Below is a small trained network, with its code and all its weights. Each question gives an input and a target symbol and asks what happens when units are switched off, that is, made to give their printed mean instead of their output.

import numpy as np


def w(rows, s, z=0):
    codes = np.array(rows[::2]) - 128.0
    scale = np.full(codes.shape[1], s)
    scale[-1] = z or s
    return codes * scale


def f(y):
    return y / 2 * (1 + np.tanh(0.7978845608 * (y + 0.044715 * y**3)))


def softmax(a):
    e = np.exp(a - a.max(-1, keepdims=True))
    return e / e.sum(-1, keepdims=True)


def log_softmax(a):
    a = a - a.max(-1, keepdims=True)
    return a - np.log(np.exp(a).sum(-1, keepdims=True))


def net(x, mask):
    ids = ['ΓΔΘΛΨβζμπτφω'.index(c) for c in x.split()]
    T = len(ids)
    res = E[ids] + P[:T]
    u = 0
    for l in range(2):
        q, k, v = (res @ M[l].T for M in (Q, K, V))
        z = softmax(np.where(np.tri(T) > 0, q @ k.T / 4**0.5, -1e9)) @ v
        res = res + np.where(mask[u], z, O[l][:, -1]) @ O[l][:, :-1]
        u += 1
        y = f(res @ A[l][:, :-1].T + A[l][:, -1])
        res = res + np.where(mask[u : u + 12], y, B[l][:, -1]) @ B[l][:, :-1]
        u += 12
    return log_softmax(res[-1] @ U[:, :-1].T + U[:, -1])


Q, K, V, O, A, B = {}, {}, {}, {}, {}, {}
E = w([
[169,161,162],'Γ',
[234,125,228],'Δ',
[75,74,210],'Θ',
[65,118,51],'Λ',
[74,116,50],'Ψ',
[101,235,77],'β',
[136,76,252],'ζ',
[63,114,54],'μ',
[186,35,33],'π',
[131,121,116],'τ',
[21,122,155],'φ',
[62,86,140],'ω',
],0.017)
P = w([
[65,226,66],'0',
[8,68,119],'1',
[4,75,142],'2',
[33,94,140],'3',
[62,117,130],'4',
[72,117,130],'5',
[88,117,128],'6',
[95,117,134],'7',
[116,112,124],'8',
[116,119,126],'9',
[123,123,123],'10',
[133,102,121],'11',
[133,107,119],'12',
[141,105,116],'13',
],0.0045)
Q[0] = w([
[99,254,156],'L0H0',
[77,138,111],'L0H0',
[141,118,179],'L0H0',
[197,163,98],'L0H0',
],0.018)
K[0] = w([
[36,106,249],'L0H0',
[35,152,69],'L0H0',
[175,167,187],'L0H0',
[234,30,136],'L0H0',
],0.016)
V[0] = w([
[208,155,7],'L0H0',
[227,162,1],'L0H0',
[23,190,237],'L0H0',
[152,200,116],'L0H0',
],0.0084)
O[0] = w([
[93,201,146,62],'L0H0',
[87,255,52,47],'L0H0',
[61,162,119,254],'L0H0',
[111,226,162,136],'L0H0',
],0.009,0.0061)
A[0] = w([
[82,104,148,141],'L0N0',
[152,173,139,141],'L0N1',
[115,13,47,137],'L0N2',
[87,86,9,48],'L0N3',
[157,114,124,245],'L0N4',
[78,125,115,182],'L0N5',
[112,122,19,9],'L0N6',
[66,118,234,113],'L0N7',
[86,103,53,37],'L0N8',
[86,107,100,214],'L0N9',
[145,143,213,79],'L0N10',
[214,118,197,254],'L0N11',
],0.013,0.006)
B[0] = w([
[163,246,102,176],'L0N0',
[144,29,182,147],'L0N1',
[147,218,91,255],'L0N2',
[189,171,156,168],'L0N3',
[66,168,119,168],'L0N4',
[142,226,19,177],'L0N5',
[254,182,138,151],'L0N6',
[218,224,118,218],'L0N7',
[206,166,193,145],'L0N8',
[126,171,63,184],'L0N9',
[220,204,212,157],'L0N10',
[9,165,157,200],'L0N11',
],0.0068,0.014)
Q[1] = w([
[126,222,162],'L1H0',
[28,120,245],'L1H0',
[181,48,189],'L1H0',
[185,142,212],'L1H0',
],0.012)
K[1] = w([
[191,121,146],'L1H0',
[160,77,174],'L1H0',
[244,69,142],'L1H0',
[135,59,138],'L1H0',
],0.011)
V[1] = w([
[27,193,181],'L1H0',
[88,149,18],'L1H0',
[60,146,1],'L1H0',
[216,64,97],'L1H0',
],0.0064)
O[1] = w([
[69,133,133,240],'L1H0',
[111,87,86,202],'L1H0',
[117,108,172,198],'L1H0',
[116,255,98,10],'L1H0',
],0.0062,0.014)
A[1] = w([
[162,140,181,84],'L1N0',
[55,72,152,232],'L1N1',
[64,64,173,255],'L1N2',
[62,123,62,139],'L1N3',
[109,128,40,169],'L1N4',
[62,30,158,109],'L1N5',
[126,230,106,178],'L1N6',
[140,66,112,161],'L1N7',
[157,97,131,110],'L1N8',
[102,171,80,75],'L1N9',
[53,207,138,34],'L1N10',
[246,150,84,80],'L1N11',
],0.012,0.0086)
B[1] = w([
[152,40,156,149],'L1N0',
[59,142,93,163],'L1N1',
[34,57,114,161],'L1N2',
[220,77,124,172],'L1N3',
[185,54,140,179],'L1N4',
[227,190,160,142],'L1N5',
[120,158,96,251],'L1N6',
[214,187,112,132],'L1N7',
[245,179,206,124],'L1N8',
[180,123,139,159],'L1N9',
[150,109,154,187],'L1N10',
[99,47,171,167],'L1N11',
],0.011,0.023)
U = w([
[254,150,54,88],'Γ',
[138,77,43,216],'Δ',
[155,135,152,100],'Θ',
[151,134,146,81],'Λ',
[134,92,206,101],'Ψ',
[193,160,232,172],'β',
[126,252,57,154],'ζ',
[154,132,150,82],'μ',
[214,56,209,1],'π',
[151,136,147,96],'τ',
[61,179,97,181],'φ',
[151,134,147,95],'ω',
],0.0097,0.0086)

Each question gives the input, a string of symbols that net reads in full, and the target symbol t.
The units are the heads (4 rows each of Q, K, V and O) and the neurons (one row each of A and B). Each row of codes is followed by its name. A weight is (code - 128) times the scale printed after its matrix; where a second scale follows, it is the last column's (O, A, B and U).
mask holds one flag per unit, layer by layer, with each layer's heads first. A switched-off unit (its flag False) gives its mean, the last column of its rows in O or B, instead of its output. The means were averaged over made-up inputs and are rounded, as every weight is.
A unit's drop is (log p(t) with every unit on - log p(t) with that unit switched off) / (log p(t) with every unit on - log p(t) with every unit switched off).
unit that matters most: the unit with the biggest drop
k most important neurons: the k neurons with the biggest drops, biggest first
k most important neurons of layer l: the k neurons of layer l with the biggest drops, biggest first
drop of u: that unit's drop, to one decimal
input Θ β β ζ Γ β Δ Γ, target φ: unit that matters most => L0N11
input τ Θ Θ β, target Γ: 3 most important neurons of layer 1 => (L1N2, L1N11, L1N1)
input φ β τ φ β ζ, target β: 3 most important neurons => (L0N10, L1N0, L0N7)
input τ μ ζ Γ β ω, target Γ: 2 most important neurons => (L0N11, L0N5)
input β Ψ β ω ζ β β β Θ μ, target Γ: 3 most important neurons => (L0N11, L0N5, L1N2)
input τ Ψ ζ, target β: 3 most important neurons => (L0N7, L0N10, L1N0)
input τ ζ π, target π: 3 most important neurons of layer 0 => (L0N6, L0N11, L0N3)
input μ ζ π π β τ φ Θ Λ, target Γ: 2 most important neurons of layer 0 => (L0N5, L0N9)
input π β Θ Ψ ζ β ω ζ ζ β β β ζ Λ, target Γ: 3 most important neurons => (L1N2, L0N5, L1N1)
input Θ π β Γ Θ Γ Γ β ζ β ζ β Δ ω, target Γ: 4 most important neurons => (L0N11, L0N5, L1N3, L0N4)
input β β π Γ π β π, target π: 3 most important neurons => (L1N11, L0N6, L0N11)
input β β Θ π β ω β Λ β ζ φ Ψ, target Γ: 2 most important neurons => (L1N2, L0N5)
input Γ β Λ ζ Λ ω τ β Γ Γ Δ, target Ψ: 3 most important neurons of layer 0 => (L0N11, L0N10, L0N2)
input τ Θ Γ β ζ Ψ μ, target Γ: 2 most important neurons of layer 1 => (L1N2, L1N9)
input β ω ζ ζ Ψ, target Γ: most important neuron => (L0N5)
input ω Θ Γ β, target Γ: 2 most important neurons of layer 1 => (L1N2, L1N11)
input β φ ζ β Λ β, target Δ: 2 most important neurons of layer 1 => (L1N2, L1N1)
input β β β π β ζ τ π Θ, target ζ: drop of L0N7 => 0.1
input Γ Θ Θ, target ζ: drop of L1N4 => 0.1
input β ζ β ω ζ φ, target Γ: unit that matters most => L0N7
input β Γ Θ β Θ Δ ω ζ ω β π ω φ, target Γ: drop of L0N11 => 0.3
